Below are the code and all the weights of a small trained network. Each question names an input and a class and asks about switching units off, where a switched-off unit gives its printed mean instead of its output.

import numpy as np


def w(rows, s, z=0):
    codes = np.array(rows[::2]) - 128.0
    scale = np.full(codes.shape[1], s)
    scale[-1] = z or s
    return codes * scale


def f(y):
    return np.maximum(y, 0)


def log_softmax(a):
    a = a - a.max(-1, keepdims=True)
    return a - np.log(np.exp(a).sum(-1, keepdims=True))


def net(x, mask):
    res = np.array(x, float).reshape(1, 5) / 4 @ E
    y = f(res @ A[0][:, :-1].T + A[0][:, -1])
    res = res + np.where(mask, y, B[0][:, -1]) @ B[0][:, :-1]
    return log_softmax(res[-1] @ U[:, :-1].T + U[:, -1])


A, B = {}, {}
E = w([
[231,8,143,121,192,54,165,182,140],'x0',
[102,37,134,194,91,130,89,113,185],'x1',
[221,181,121,212,2,38,182,74,113],'x2',
[184,182,243,55,15,133,54,133,143],'x3',
[55,93,38,25,123,85,87,25,183],'x4',
],0.0067)
A[0] = w([
[199,139,203,201,153,127,115,254,106,172],'n1',
[150,166,137,140,62,69,90,91,161,176],'n2',
[165,86,154,191,99,94,154,138,125,185],'n3',
[101,134,20,89,111,126,106,71,122,100],'n4',
[97,133,170,108,76,98,107,191,129,202],'n5',
[112,152,111,30,214,100,147,167,114,242],'n6',
[190,174,203,98,95,140,141,128,81,236],'n7',
[113,170,122,36,67,156,71,110,146,201],'n8',
[111,121,94,207,140,186,121,216,139,205],'n9',
[194,215,148,118,139,170,120,215,69,176],'n10',
[167,151,185,115,68,102,209,188,97,130],'n11',
[46,157,108,68,63,169,64,45,128,124],'n12',
[109,84,19,104,220,90,162,146,140,255],'n13',
[191,133,145,157,78,53,117,51,147,141],'n14',
],0.0085,0.0038)
B[0] = w([
[114,69,212,249,55,59,130,156,208,247],'n1',
[115,162,162,154,100,177,151,60,196,215],'n2',
[60,162,172,178,154,130,129,93,120,208],'n3',
[96,94,76,139,88,147,132,151,153,196],'n4',
[187,155,105,97,49,155,158,77,161,190],'n5',
[67,133,64,83,187,138,149,25,33,230],'n6',
[176,226,163,119,148,106,148,58,181,231],'n7',
[116,134,142,80,136,218,254,200,142,237],'n8',
[95,175,137,160,155,159,138,143,33,203],'n9',
[96,219,205,162,137,111,58,88,187,222],'n10',
[103,158,180,145,177,81,98,127,158,208],'n11',
[166,128,129,112,120,167,222,215,159,236],'n12',
[64,54,64,163,171,164,171,156,99,254],'n13',
[187,129,107,164,133,151,108,30,187,223],'n14',
],0.0069,0.0093)
U = w([
[123,119,127,159,107,123,191,169,127,189],'0',
[140,89,157,95,76,96,67,159,90,36],'1',
[123,102,24,71,168,124,131,116,111,174],'2',
[147,155,172,145,106,89,98,50,158,119],'3',
[165,139,146,47,88,140,162,97,166,83],'4',
[98,144,128,100,206,139,154,78,11,216],'5',
[194,156,134,116,96,127,64,183,122,5],'6',
],0.011,0.0026)

Each question gives the input, the list of numbers given to net, and the class t.
The units are the neurons (one row each of A and B). Each row of codes is followed by its name. A weight is (code - 128) times the scale printed after its matrix; where a second scale follows, it is the last column's (A, B and U).
mask holds one flag per neuron, in row order. A switched-off neuron (its flag False) gives its mean, the last column of its row in B, instead of its output. The means were averaged over made-up inputs and are rounded, as every weight is.
A unit's drop is (log p(t) with every unit on - log p(t) with that unit switched off) / (log p(t) with every unit on - log p(t) with every unit switched off).
The circuit of an input: a set's keep is (log p(t) with only the set's units on - log p(t) with every unit switched off) / (log p(t) with every unit on - log p(t) with every unit switched off). Starting from the 12 units with the biggest drops (on a tie, the unit counted first), units are removed one at a time, each time the one whose removal leaves the highest keep (on an exact tie, the one counted first), for as long as the keep stays at least 0.8.
circuit, biggest first: the units of the circuit, biggest drop first
most important unit: the unit with the biggest drop
k most important neurons: the k neurons with the biggest drops, biggest first
drop of u: that unit's drop, to one decimal
input [-7,-3,-6,-7,5], class 2: 2 most important neurons -> [n4, n12]
input [0,-3,6,-5,1], class 2: circuit, biggest first -> [n1, n10, n9]
input [4,6,-8,-5,1], class 5: most important unit -> n9
input [0,-7,-1,-3,7], class 2: circuit, biggest first -> [n4, n13]
input [-8,4,-7,0,-8], class 6: circuit, biggest first -> [n13, n6, n2]
input [0,5,8,6,6], class 4: circuit, biggest first -> [n8, n1]
input [-4,-3,7,-8,-5], class 3: circuit, biggest first -> [n8, n12]
input [-7,2,4,0,3], class 4: 2 most important neurons -> [n13, n1]
input [-3,8,-3,0,8], class 0: 2 most important neurons -> [n12, n6]
input [-7,-1,-5,-1,8], class 2: 3 most important neurons -> [n1, n6, n4]
input [-7,3,-2,2,5], class 4: 3 most important neurons -> [n13, n1, n9]
input [-7,8,6,-7,5], class 0: 3 most important neurons -> [n12, n6, n2]
input [-6,-1,6,5,0], class 4: 2 most important neurons -> [n8, n12]
input [-5,4,1,-5,-3], class 5: 2 most important neurons -> [n1, n9]
input [6,-2,0,0,5], class 2: most important neuron -> [n9]
input [2,-3,-6,1,-5], class 3: 3 most important neurons -> [n1, n10, n8]
input [-8,-1,8,2,8], class 4: drop of n14 -> 0.0
input [-6,5,6,7,3], class 4: drop of n8 -> 0.1
input [-8,8,4,-6,5], class 0: drop of n12 -> 0.5
input [3,3,2,7,6], class 4: most important neuron -> [n8]
input [-5,5,0,-4,-2], class 5: 2 most important neurons -> [n1, n9]
